Below is a small trained network, with its code and all its weights. Each question gives an input and a target symbol and asks what happens when units are switched off, that is, made to give their printed mean instead of their output.

import numpy as np


def w(rows, s, z=0):
    codes = np.array(rows[::2]) - 128.0
    scale = np.full(codes.shape[1], s)
    scale[-1] = z or s
    return codes * scale


def f(y):
    return np.maximum(y, 0)


def softmax(a):
    e = np.exp(a - a.max(-1, keepdims=True))
    return e / e.sum(-1, keepdims=True)


def log_softmax(a):
    a = a - a.max(-1, keepdims=True)
    return a - np.log(np.exp(a).sum(-1, keepdims=True))


def net(x, mask):
    ids = ['αβδεζηλμξπστψ'.index(c) for c in x.split()]
    T = len(ids)
    res = E[ids] + P[:T]
    q, k, v = (res @ M[0].T for M in (Q, K, V))
    z = softmax(np.where(np.tri(T) > 0, q @ k.T / 4**0.5, -1e9)) @ v
    res = res + np.where(mask[0], z, O[0][:, -1]) @ O[0][:, :-1]
    y = f(res @ A[0][:, :-1].T + A[0][:, -1])
    res = res + np.where(mask[1:17], y, B[0][:, -1]) @ B[0][:, :-1]
    return log_softmax(res[-1] @ U[:, :-1].T + U[:, -1])


Q, K, V, O, A, B = {}, {}, {}, {}, {}, {}
E = w([
[202,113,195,117,110,105,103,76],'α',
[118,113,212,142,76,148,102,146],'β',
[175,184,63,178,36,197,95,73],'δ',
[18,104,52,65,129,222,181,116],'ε',
[166,105,82,158,126,51,149,87],'ζ',
[179,128,116,47,190,148,183,94],'η',
[74,28,113,137,150,24,149,103],'λ',
[69,106,167,9,135,158,111,123],'μ',
[83,206,109,220,73,112,152,156],'ξ',
[127,115,217,152,114,183,199,141],'π',
[66,93,158,127,94,77,47,142],'σ',
[132,202,91,100,132,114,91,176],'τ',
[127,130,201,92,135,98,179,149],'ψ',
],0.011)
P = w([
[200,92,118,112,87,143,128,189],'0',
[137,114,93,143,204,118,60,147],'1',
[186,140,128,84,44,122,147,160],'2',
[115,167,103,127,170,111,88,112],'3',
[165,185,142,61,1,103,165,132],'4',
[82,216,108,105,143,101,113,66],'5',
],0.0091)
Q[0] = w([
[91,118,171,216,254,173,102,48],'h0',
[106,110,204,120,171,158,182,131],'h0',
[140,178,189,115,51,125,70,171],'h0',
[160,122,144,147,53,149,155,82],'h0',
],0.035)
K[0] = w([
[139,2,192,142,142,135,138,117],'h0',
[107,130,194,99,165,172,170,99],'h0',
[136,187,189,146,105,141,63,168],'h0',
[154,169,136,173,123,143,128,94],'h0',
],0.039)
V[0] = w([
[178,35,111,22,163,152,133,44],'h0',
[198,98,56,113,177,157,78,255],'h0',
[119,57,160,202,100,195,124,41],'h0',
[211,109,71,202,147,193,107,145],'h0',
],0.0075)
O[0] = w([
[70,51,172,223,182,212,212,43,64],'h0',
[105,255,173,96,103,111,135,78,234],'h0',
[144,12,77,88,92,122,195,154,3],'h0',
[98,162,88,84,45,77,143,110,150],'h0',
],0.0056,0.003)
A[0] = w([
[204,55,103,167,123,189,6,128,127],'n0',
[174,91,98,93,59,115,145,180,94],'n1',
[189,84,170,117,123,125,119,220,141],'n2',
[195,135,111,148,99,200,216,125,43],'n3',
[81,132,99,227,131,123,129,150,100],'n4',
[139,90,179,185,115,150,180,231,56],'n5',
[146,60,224,64,132,150,99,133,123],'n6',
[143,75,131,86,246,92,83,127,90],'n7',
[180,125,149,141,156,51,105,129,168],'n8',
[200,104,115,145,197,167,20,180,110],'n9',
[241,98,107,196,125,138,146,135,176],'n10',
[112,149,154,82,95,221,140,182,80],'n11',
[107,65,196,136,188,70,160,184,138],'n12',
[153,47,123,113,54,144,181,115,35],'n13',
[93,68,105,141,214,104,127,140,2],'n14',
[84,106,69,159,164,75,23,113,11],'n15',
],0.014,0.0063)
B[0] = w([
[118,122,173,89,33,169,71,165,175],'n0',
[69,178,78,143,151,116,124,107,231],'n1',
[116,72,168,87,149,206,146,112,205],'n2',
[125,132,182,140,209,125,76,161,171],'n3',
[136,124,88,173,100,119,126,178,153],'n4',
[182,164,75,46,95,132,106,84,159],'n5',
[114,201,105,205,112,126,118,157,218],'n6',
[103,142,149,76,101,75,147,49,183],'n7',
[168,75,112,117,135,93,108,154,255],'n8',
[144,185,138,165,212,104,119,143,179],'n9',
[156,119,88,154,127,119,194,52,192],'n10',
[160,62,93,139,109,78,97,112,218],'n11',
[123,116,144,103,122,121,199,234,192],'n12',
[59,131,221,124,118,87,149,102,173],'n13',
[119,107,105,144,165,143,1,100,152],'n14',
[117,104,166,183,110,199,178,72,184],'n15',
],0.027,0.0054)
U = w([
[226,150,154,94,54,50,60,121,127],'α',
[88,155,179,114,121,196,56,210,158],'β',
[117,180,96,102,28,210,106,85,95],'δ',
[66,110,3,124,195,195,81,136,185],'ε',
[170,126,86,189,124,113,200,67,54],'ζ',
[137,164,167,23,168,155,145,50,131],'η',
[85,45,169,156,148,122,96,147,80],'λ',
[40,208,153,144,128,85,102,129,45],'μ',
[113,167,81,244,86,137,169,184,108],'ξ',
[190,146,97,95,125,231,208,155,254],'π',
[134,139,230,195,75,179,166,105,95],'σ',
[169,167,137,204,231,174,126,133,182],'τ',
[103,145,170,124,128,84,206,196,118],'ψ',
],0.0057,0.0053)

Each question gives the input, a string of symbols that net reads in full, and the target symbol t.
The units are the heads (4 rows each of Q, K, V and O) and the neurons (one row each of A and B). Each row of codes is followed by its name. A weight is (code - 128) times the scale printed after its matrix; where a second scale follows, it is the last column's (O, A, B and U).
mask holds one flag per unit, heads first, then neurons. A switched-off unit (its flag False) gives its mean, the last column of its rows in O or B, instead of its output. The means were averaged over made-up inputs and are rounded, as every weight is.
A unit's drop is (log p(t) with every unit on - log p(t) with that unit switched off) / (log p(t) with every unit on - log p(t) with every unit switched off).
The circuit of an input: a set's keep is (log p(t) with only the set's units on - log p(t) with every unit switched off) / (log p(t) with every unit on - log p(t) with every unit switched off). Starting from the 12 units with the biggest drops (on a tie, the unit counted first), units are removed one at a time, each time the one whose removal leaves the highest keep (on an exact tie, the one counted first), for as long as the keep stays at least 0.8.
circuit, biggest first: the units of the circuit, biggest drop first
unit that matters most: the unit with the biggest drop
top k neurons: the k neurons with the biggest drops, biggest first
drop when u is switched off: that unit's drop, to one decimal
input τ β τ λ λ, target α: top neuron : (n8)
input τ η δ λ η, target μ: circuit, biggest first : (h0 n1 n13)
input δ α σ σ ε, target μ: top 2 neurons : (n13 n1)
input δ ξ σ, target ε: circuit, biggest first : (n1 h0 n2)
input ξ ξ β η, target η: top 2 neurons : (n7 n6)
input α α τ π τ ε, target ε: circuit, biggest first : (h0 n14)
input ψ π β ε π α, target α: circuit, biggest first : (n8 n1)
input π π σ, target β: circuit, biggest first : (h0 n0 n2 n10)
input δ ψ π ξ ε, target ε: top 2 neurons : (n1 n11)
input ψ β η α ξ, target ε: circuit, biggest first : (h0 n1 n2)
input β α λ ψ ε, target λ: circuit, biggest first : (h0 n11 n13)
input τ ε β, target α: circuit, biggest first : (h0 n11)
input τ τ μ π ψ, target α: circuit, biggest first : (h0 n11 n1)
input ζ π β η, target η: circuit, biggest first : (n7)
input ξ τ β π π, target α: circuit, biggest first : (n11 h0)
input μ ε τ τ α ξ, target ξ: top 3 neurons : (n4 n2 n7)
input μ λ λ ψ, target ψ: circuit, biggest first : (n12 h0)
input η α π ψ ξ ζ, target ζ: top 2 neurons : (n10 n15)
input π ψ α τ α β, target β: top 2 neurons : (n0 n10)
input ξ π η, target ε: unit that matters most : n1
input ζ β α, target σ: top 2 neurons : (n13 n10)
input μ σ μ μ σ, target β: top 2 neurons : (n0 n2)
input β α δ τ π λ, target λ: drop when n12 is switched off : 0.2
input τ λ π, target α: drop when n2 is switched off : 0.1
input τ τ σ ξ, target ξ: drop when n13 is switched off : 0.0
input β δ ξ η λ, target ε: drop when n1 is switched off : 0.7
